How the items are linked:
dd λ mr
dd ψ bl
dd α lj
dd ξ mh
dd ζ mg
dd γ dc
sf λ bl
sf α qg
sf ξ dq
sf ζ cd
sf γ bh
bd λ lj
bd ψ qg
bd α mh
bd ξ hc
bd ζ hz
bd γ fq
bs λ gs
bs ψ sz
bs α sm
bs ξ hj
bs ζ sg
bs γ hz
bh λ zr
bh α bm
bh ξ nf
bh ζ sf
bh γ tn
hz λ ct
hz ψ sd
hz α nc
hz ξ jl
hz ζ bs
hz γ bd
hb λ qg
hb ψ sl
hb α dq
hb ξ sg
hb ζ gn
hb γ gs
rr λ nc
rr ψ dc
rr α jl
rr ζ rj
rr γ lh
sg λ hb
sg ψ tz
sg α hf
sg ξ fl
sg ζ fq
sg γ bs
nf λ bh
nf ψ cc
nf α gs
nf ξ sm
nf ζ dq
nf γ mg
cc α tg
cc ξ mr
cc ζ nr
cc γ fp
bm λ gd
bm α bh
bm ξ gs
bm ζ qg
bm γ tz
sz λ tg
sz α mr
sz ξ lj
sz ζ tz
sz γ sd
hf λ dq
hf ψ tn
hf α sg
hf ξ gg
hf ζ zh
hf γ sm
gd α zr
gd ξ bm
gd ζ ns
gd γ sl
zj λ zh
zj ψ nf
zj α td
zj ζ lh
zj γ gg
sl α nr
sl ξ tz
sl ζ gd
sl γ tg
hj λ bs
hj ψ lj
hj α rj
hj ζ fl
hj γ jl
tn λ nr
tn α tz
tn ξ mg
tn ζ bh
tn γ mr
sd λ nl
sd α cd
sd ξ gn
sd ζ sz
sd γ qg
fp α nl
fp ξ cd
fp ζ cc
fp γ bl
dq λ sf
dq ψ nr
dq α hb
dq ξ hf
dq ζ dc
dq γ nf
qg λ ns
qg α sf
qg ξ hb
qg ζ sd
qg γ bm
lj λ sz
lj ψ ns
lj α dd
lj ξ bd
lj ζ ct
lj γ gn
gn λ sd
gn ψ gd
gn α dc
gn ξ fq
gn ζ lj
gn γ hb
zr α gd
zr ξ bh
zr ζ bl
zr γ nr
rj λ sm
rj ψ dd
rj α hj
rj ζ gg
rj γ rr
cd λ fp
cd α sd
cd ξ dc
cd ζ mr
cd γ sf
zh λ dc
zh ψ bh
zh α fq
zh ξ zj
zh ζ mh
zh γ hf
lh λ mh
lh ψ dq
lh α hc
lh ζ rr
lh γ zj
nr α sl
nr ξ tn
nr ζ zr
nr γ cc
gs λ bm
gs ψ tg
gs α nf
gs ξ bs
gs ζ hb
gs γ ct
nc λ mg
nc ψ cd
nc α hz
nc ξ rr
nc ζ sm
nc γ mh
gg λ hf
gg ψ mg
gg α fl
gg ζ zj
gg γ rj
tg α cc
tg ξ sz
tg ζ sl
tg γ nl
mg λ tn
mg ψ fp
mg α ct
mg ξ nc
mg ζ nf
mg γ dd
bl α ns
bl ξ sf
bl ζ fp
bl γ zr
fq λ gn
fq ψ bm
fq α zh
fq ξ td
fq ζ bd
fq γ sg
nl α fp
nl ξ sd
nl ζ tg
nl γ ns
ct λ tz
ct ψ nl
ct α mg
ct ξ hz
ct ζ gs
ct γ lj
sm λ nf
sm ψ mr
sm α bs
sm ξ rj
sm ζ hf
sm γ nc
tz λ sl
tz α tn
tz ξ ct
tz ζ bm
tz γ sz
fl λ sg
fl ψ ct
fl α gg
fl ζ td
fl γ hj
mr λ cc
mr α sz
mr ξ dd
mr ζ tn
mr γ cd
dc λ cd
dc ψ zr
dc α gn
dc ξ zh
dc ζ dd
dc γ dq
mh λ dd
mh ψ sf
mh α bd
mh ξ lh
mh ζ nc
mh γ zh
td λ fq
td ψ gs
td α zj
td ζ hc
td γ fl
hc λ bd
hc ψ hb
hc α lh
hc ζ jl
hc γ td
jl λ hz
jl ψ gn
jl α rr
jl ζ hj
jl γ hc
ns α bl
ns ξ qg
ns ζ nl
ns γ gd

In the rows, zero is written as 150.

The rows follow the links: the fewer symbols apart two items are, the more alike their rows tend to be.

Each row is also shifted at random along 4 hidden directions that mean nothing.

Some items, each with a row of numbers:
hf: [ 145  160  131  180  164  106  146  169  140  110  166  131  120  103  172  161  158  211  141  140  141  141  148  175  164  140  201   93  136  155  150  149  108  147  172  181  152  144  114  135   88  159]
gs: [ 119  100  155  143  136  172  178  141  137  172  121  151  146  147  109  119  171  138  209  105  135  133  129  174   95  110  160  113  173  163  161  138  204  143  155   91  195  178  166  124  175  139]
rr: [ 155  117  165  190  171  107  144  168  101  139  201  151  179  147  162  167  133  130  131  191  198  131  149  180  178  129  182  158  137  199  142  119  145  150  216  176  111  179   92  175   96  147]
sd: [ 130  182  155  121  167  167  129  172  181  196  115  176  194  118  101  139  183  144  140  165  151  170  170  187  148  225  115  176  154  158  124  140  173  153  161  132  153  154  226  101  134  144]
zj: [ 105  163  140  173  151  133  120  184  119  111  183  140  143  133  173  143  137  175  112  186  184  149  176  158  196  174  198  157  106  131  165  131  125  137  160  199  110  154  124  129  104  176]
mg: [ 204  147  211  176  164  134  177  184  146  167  194  165  134  170  166  165  101  149  157  150  109  106  130  139  139  115  177  155  132  150  151  185  136  171  169  156  115  192   74  186  180  146]
fl: [ 153  137  136  145  169  125  140  205   92  136  115  110  142  125   86  147  158  140  104  143  175  137  170  167  139  179  180  123  141  141  116  121  141  106  186  153  186  123  195  103  139  201]
qg: [ 176  143  106  106  129  175  153  132  152  176  115  106  163  154  116  106  174  149  175   99  118  167  154  155  144  204  119  132  151  136  178  157  173  125  107  149  214  126  205  129  181  168]
nr: [  79  137  134  198  131  125  137   98  188  194  185  203  149  140  164  188  196  146  190  170  139  126   99  194  157  120  109  144  146  191  178  164  148  226  176  118  103  227  104  181  149   53]
ct: [ 129  132  193  121  148  183  170  157  128  173  133  158  161  188  113  154  126  102  154  135  157  130  152  133  108  104  132  168  160  134  136  131  198  139  162  107  158  144  165  154  208  152]
zh: [  52  177  145  181  160  110  105  153  149  110  170  157  107  137  204  163  152  193  102  196  176  165  161  134  190  149  152  149  123  117  172  156  113  161  147  192  108  146  129  140  109  144]
lj: [ 123  162  162  140  140  201  138  149  166  199  148  188  138  184  141   86  149  139  155  207  175  143  142  180  106  134  136  170  128  105  165  121  214  160  103   84  142  192  191  118  198  119]
sf: [ 197  143  110  163  139  155  155  121  199  141  170  117  178  113  171  134  148  183  191  111  100  177  146  156  177  215  194  125  155  187  187  175  126  154  134  204  161  140  131  141  124  161]
fp: [ 154  199  147  192  153  130  122  165  210  175  143  169  131  132  168  169  172  192  156  156   86  147  137  161  171  207  127  141  134  138  163  209  118  197  123  171  128  160  163  151  140  132]
nf: [ 192  116  146  201  158  129  167  177  162  170  211  145  143  113  140  158  151  156  192  112   92  120  113  183  124  137  231   93  140  182  172  196  153  164  189  153  155  206   79  136  116  101]
hj: [  55   99  133  142  147  129  145  141   83  143  139  116  180  151  106  138  167  117  161  136  204  137  143  193  145  115  146  121  152  161  145   88  178  118  184  130  179  159  166  136  163  156]
cc: [  99  192  160  132  137  156  143  123  205  146  165  173  148  176  208  178  145  171  135  161  115  143  149   88  176  160   86  191  152  132  166  182  116  184  100  183  108  163  118  207  185  138]
jl: [  98  116  157  144  137  139  142  165   68  162  176  131  139  182  120  135  145  101  136  169  214  134  145  194  140   97  127  145  110  128  147   96  167  137  159  114  148  206  172  133  197  143]

The symbols that take the first to the second take the third to the fourth, perhaps in another order. What is the fourth?
Answers are names.
[ 155  165  127  203  163  127  107  185  133  152  197  149  136  121  155  120  152  186  123  193  165  138  166  207  184  179  216  118  106  128  181  134  136  148  156  165  110  188  126   86  101  139]
to [ 148  184  146  151  155  162  114  169  115  132  105  148  102  150  140  143  146  169  107  169  166  160  183  149  137  151  123  144  127   62  144  121  153  136  115  132  161  117  207  100  179  187]
as [ 204  159  160  175  150  156  121  169  127  152  203  144  136  168  184  122  107  155  116  196  197  147  156  161  178  140  179  152  102  109  190  135  145  149  139  161  107  204  117  147  149  149]
to bd

[ 170  165  180  149  173  162  137  165  126  147  115  174  135  151  140  150  164  129   97  194  197  154  165  176  120  118  122  179  150  117  115  101  170  161  160  112  118  145  187  128  151  137]
to [ 184  135  108  176  142  133  140  149  188  184  196  133  169  113  150  143  182  182  199  127  101  158  129  182  178  201  195   99  137  192  186  194  132  182  138  184  158  187  141  123   93  115]
as [ 183  183  175  164  157  159  156  141  156  105  162  179  134  169  213  174  119  165   90  201  200  163  172  114  172  133  161  199  159  165  118  131  130  158  151  176   97  117   94  184   93  175]
to qg

[ 124  150  122  147  143  130  150  155  120   86  171   88  151  173  188  142   96  172  127  137  171  173  180  128  191  160  197  132  163  150  173  130  132   99  133  217  171   96  116  170  124  230]
to [ 143  130  186  162  149  166  175  157  158  167  202  156  157  179  189  156  120  145  168  172  140  131  131  126  140   99  173  160  150  164  172  165  150  173  161  159  119  183   61  188  148  135]
as [  10   99  104  151  123  129  161   95   94   96  199   95  157  195  193  152  129  140  159  142  205  163  143  151  193  110  161  139  147  200  204  101  149  115  139  208  128  132   96  181  135  180]
to dd

[ 189  120  150  139  134  177  160  102  178  198  124  196  170  146  125  165  200  124  187  163  135  138  113  176  104  123   87  160  169  174  149  143  179  193  132   92  156  187  166  155  175   82]
to [ 125  144  108  151  143  136  138  137  182  147  170  129  177  123  166  149  169  185  188  119  113  167  137  156  188  213  179  127  150  190  177  183  130  155  147  189  159  133  132  149  108  133]
as [ 168  124  118  139  133  160  147  130  114  105  103  130  132  151  143  128  178  164  163  127  171  184  161  173  126  150  165  109  175  143  153  107  186  119  120  129  188  104  197   96  143  173]
to lh

[  90  112  114  147  130  143  139  105  117   96  179  101  154  162  191  137  129  169  152  141  181  187  171  164  194  165  204  134  153  168  187  114  142  114  121  217  140  111  116  154  101  187]
to [ 274  109  153  173  153  123  164  150  149  112  169  142  140  131  168  180  141  161  170  125  149  139  144  160  146  110  232  119  178  202  132  150  145  169  198  173  153  131   84  165   89  158]
as [ 187  186  126  137  132  179  137  129  205  165  190  127  163  164  205  114  123  193  152  146  101  188  158  111  189  210  157  154  138  132  204  188  127  151   78  199  136  128  140  172  172  173]
to bl

[ 117  131  124  130  154  140  147  126  119  107   95  133  135  141  139  143  176  153  145  123  182  182  180  170  134  132  171  125  180  151  131  114  180  134  147  147  176   85  187  113  126  181]
to [ 201  127  127  181  137  116  138  140  113  122  191  120   97  163  182  142  137  190  174  119  116  120  125  160  152   86  184   84  132  118  212  158  136  148  138  183  150  178   69  148  181  151]
as [ 137  161  157  127  155  135  175  142  158  128  155   88  189  172  160  200  122  147  163   88  104  132  152   89  174  156  138  166  158  187  161  204   83  126  169  213  173  129  112  241  180  190]
to tz

[ 177  118  149  179  136  146  134  149  106  156  230  135  141  170  165  127  127  148  156  186  191  121  134  186  177   97  191  131  119  142  202  123  166  142  149  157  116  208   89  157  145  112]
to [ 132   99  131  171  136  123  164  132   91  119  197  106  165  140  174  153  137  141  164  152  198  154  130  178  181  121  200  123  149  202  168  115  136  128  184  178  144  160   94  165  110  154]
as [ 213  125  174  148  146  153  146  160  106  157  134  156  109  187  124  148  157  110  145  150  175  123  141  157  106   83  124  137  136  116  149  128  180  135  153   98  160  187  165  147  209  134]
to bs

[ 126  106  132  141  119  155  144  138   80  130  160  106  145  170  115  116  157  128  168  136  194  124  136  192  138  107  153   99  137  135  180   92  189  108  152  136  166  171  162  114  197  161]
to [ 212  126  128  150  159  156  145  176  105  144  119  136  157  109  110  114  161  137  149  138  173  164  176  200  130  168  205  121  163  161  124  117  187  116  189  141  186  124  197   82  103  179]
as [ 114  162  149  135  155  159  121  164  104  148  148  119  128  174  137  105  146  152  116  172  184  163  187  162  165  160  143  136  119   65  167  117  156  120  118  165  169  144  210  107  181  181]
to hc

[ 193  149  170  136  166  146  183  150  182  189  117  188  158  146  115  182  174  120  169  128  127  133  137  143  101  131   77  165  159  158  131  170  164  172  178  109  159  163  181  162  190  127]
to [ 127  162  147  128  134  182  135   94  202  198  121  214  152  173  163  132  187  136  175  188  158  163  137  165  129  154   76  174  163  137  158  122  182  192  108   91  135  169  186  145  156   89]
as [ 197  196  161  156  172  154  141  171  200  179   93  177  140  118  112  166  193  162  135  147  106  163  150  163  129  208  115  150  145  137  130  179  159  179  143  121  162  145  225  118  163  130]
to ns

[ 222  196  177  106  164  184  152  163  162  194  139  158  162  183  113  122  126  126  136  154  141  147  175  121  144  181   97  186  145  104  145  157  148  129  117  126  161  150  202  166  230  174]
to [ 155  160  172  142  173  157  136  160  127  148  125  204  126  165  139  141  162  138  100  202  217  147  167  172  132  121  124  178  143  111  120  104  173  159  149   97  133  165  191  111  138  150]
as [ 104  163  148  136  146  137  160  131  195  115  135  139  159  139  181  203  157  192  152  116   86  166  146   94  176  183  125  147  175  181  136  201  102  151  133  212  166   97  139  192  131  177]
to dq

[ 145  130  143  109  124  156  160   97  173  155  105  145  152  173  140  156  164  144  202   90  112  147  147  139  116  142   84  134  182  150  157  164  180  150  103  111  204  129  169  175  221  141]
to [ 265  137  149  146  134  146  180  156  168  149  183  105  164  143  159  171  133  171  191   92   75  141  129  119  160  154  174  134  155  185  184  201  120  144  142  192  175  153  105  190  159  151]
as [ 108  164  152  146  167  181  139  177  169  174  113  172  154  142  137   88  154  147  130  176  156  188  170  175  136  190  163  147  162  129  133  130  191  148  120  115  159  130  212  108  130  161]
to zh

[ 187  142  145  123  130  173  147  157  143  204  162  163  185  185   98  130  164  114  172  145  140  119  123  158  130  134   92  149  125  122  187  147  172  147  139  109  174  231  184  159  238  105]
to [ 148  176  161  114  147  190  160  115  187  164   99  185  155  189  155  147  161  141  143  167  149  169  162  117  129  143   70  189  170  136  131  155  165  159  105  115  145  128  190  166  195  156]
as [ 115  198  167  156  166  138  139  167  181  178  187  164  173  151  167  181  139  144  124  187  146  130  158  131  188  182  126  195  114  156  150  181  105  175  172  183  105  183  128  203  148  143]
to fp

[ 225  153  210  165  174  150  180  196  160  171  185  171  159  159  158  182  109  145  154  163  110  118  141  122  132  123  200  165  149  184  131  188  133  168  200  170  126  176   75  196  136  150]
to [ 105  185  139  129  155  157  126  129  193  189  111  174  136  154  145  139  179  169  162  150  124  157  152  148  144  190   74  147  142   96  159  167  150  187  108  117  166  152  217  128  201  131]
as [ 118  177  177  161  152  183  150  151  183  165  202  164  138  182  213  118  108  169  127  197  152  154  148  123  152  146  163  184  145  129  176  158  150  162  111  169  101  176  105  168  153  144]
to ns

[  88  131  124  141  127  173  138  118  102  148  174  163  159  197  163   92  144  117  142  207  244  164  143  184  160  119  124  162  132  111  177   82  203  122  119  122  130  166  175  130  162  145]
to [ 160  164  141  141  162  125  131  196  143  194  120  116  157  114   74  158  171  135  170  112   88  128  146  156  135  214  135  111  125  127  149  182  127  131  153  137  196  162  220  118  201  158]
as [ 193  118  166  115  142  140  167  146  105  119  126  107  126  186  133  150  148  137  145  111  159  134  160  128  124   96  139  107  173  128  134  126  171   97  156  142  186  100  163  146  205  193]
to tg

[ 160   98  117  144  118  177  148  116  144  197  160  143  179  147  103  107  183  129  223  122  126  141  121  191  126  149  120  106  157  176  174  141  197  146  129  102  201  195  178  128  196  118]
to [ 160  141  118  196  132  161  146  146  181  149  199  136  111  131  167   98  139  200  191  125   74  164  141  186  141  166  240   91  143  137  211  183  158  149  100  177  175  159  107  123  141  126]
as [ 198  138  146  170  162  110  169  143  199  156  139  162  154  109  156  197  178  164  185  110   93  133  121  142  128  157  143  147  171  218  131  198  119  194  195  160  141  169  117  188  109  119]
to qg

[ 106  200  150  166  155  134  121  146  208  171  151  175  149  120  179  179  155  183  151  155  110  159  149  128  179  205  116  164  142  134  149  202   99  166  129  177  125  142  150  166  131  132]
to [ 220  177  160  174  173  115  160  184  211  142  111  156  151   86  152  204  169  183  151  113   74  159  146  135  153  201  179  148  165  206  109  218  101  164  188  191  162  117  139  161   95  139]
as [ 178  159  128  117  140  157  144  131  174  159  105  136  127  149  124  150  174  167  184   91   73  166  151  134  123  172  110  114  170  113  175  193  157  150  113  141  201  116  196  136  217  166]
to gd

[ 223  168  185  148  177  158  144  188  110  150  142  162  151  156  108  126  138  126   91  186  206  150  179  183  143  152  176  178  134  130  112  110  163  127  188  122  130  148  197  120  138  167]
to [ 120   95  121  189  139   93  135  158   86  139  213  125  144  150  142  135  150  133  173  146  163  112  112  217  180  116  186   94  109  138  195  124  123  137  190  160  132  216   96  125  142  115]
as [ 147  175  159  187  148  176  154  172  209  160  164  175  143  124  196  130  141  195  141  190  133  191  163  158  170  194  212  161  162  171  151  168  148  168  145  172  114  144  121  137   58  136]
to ct

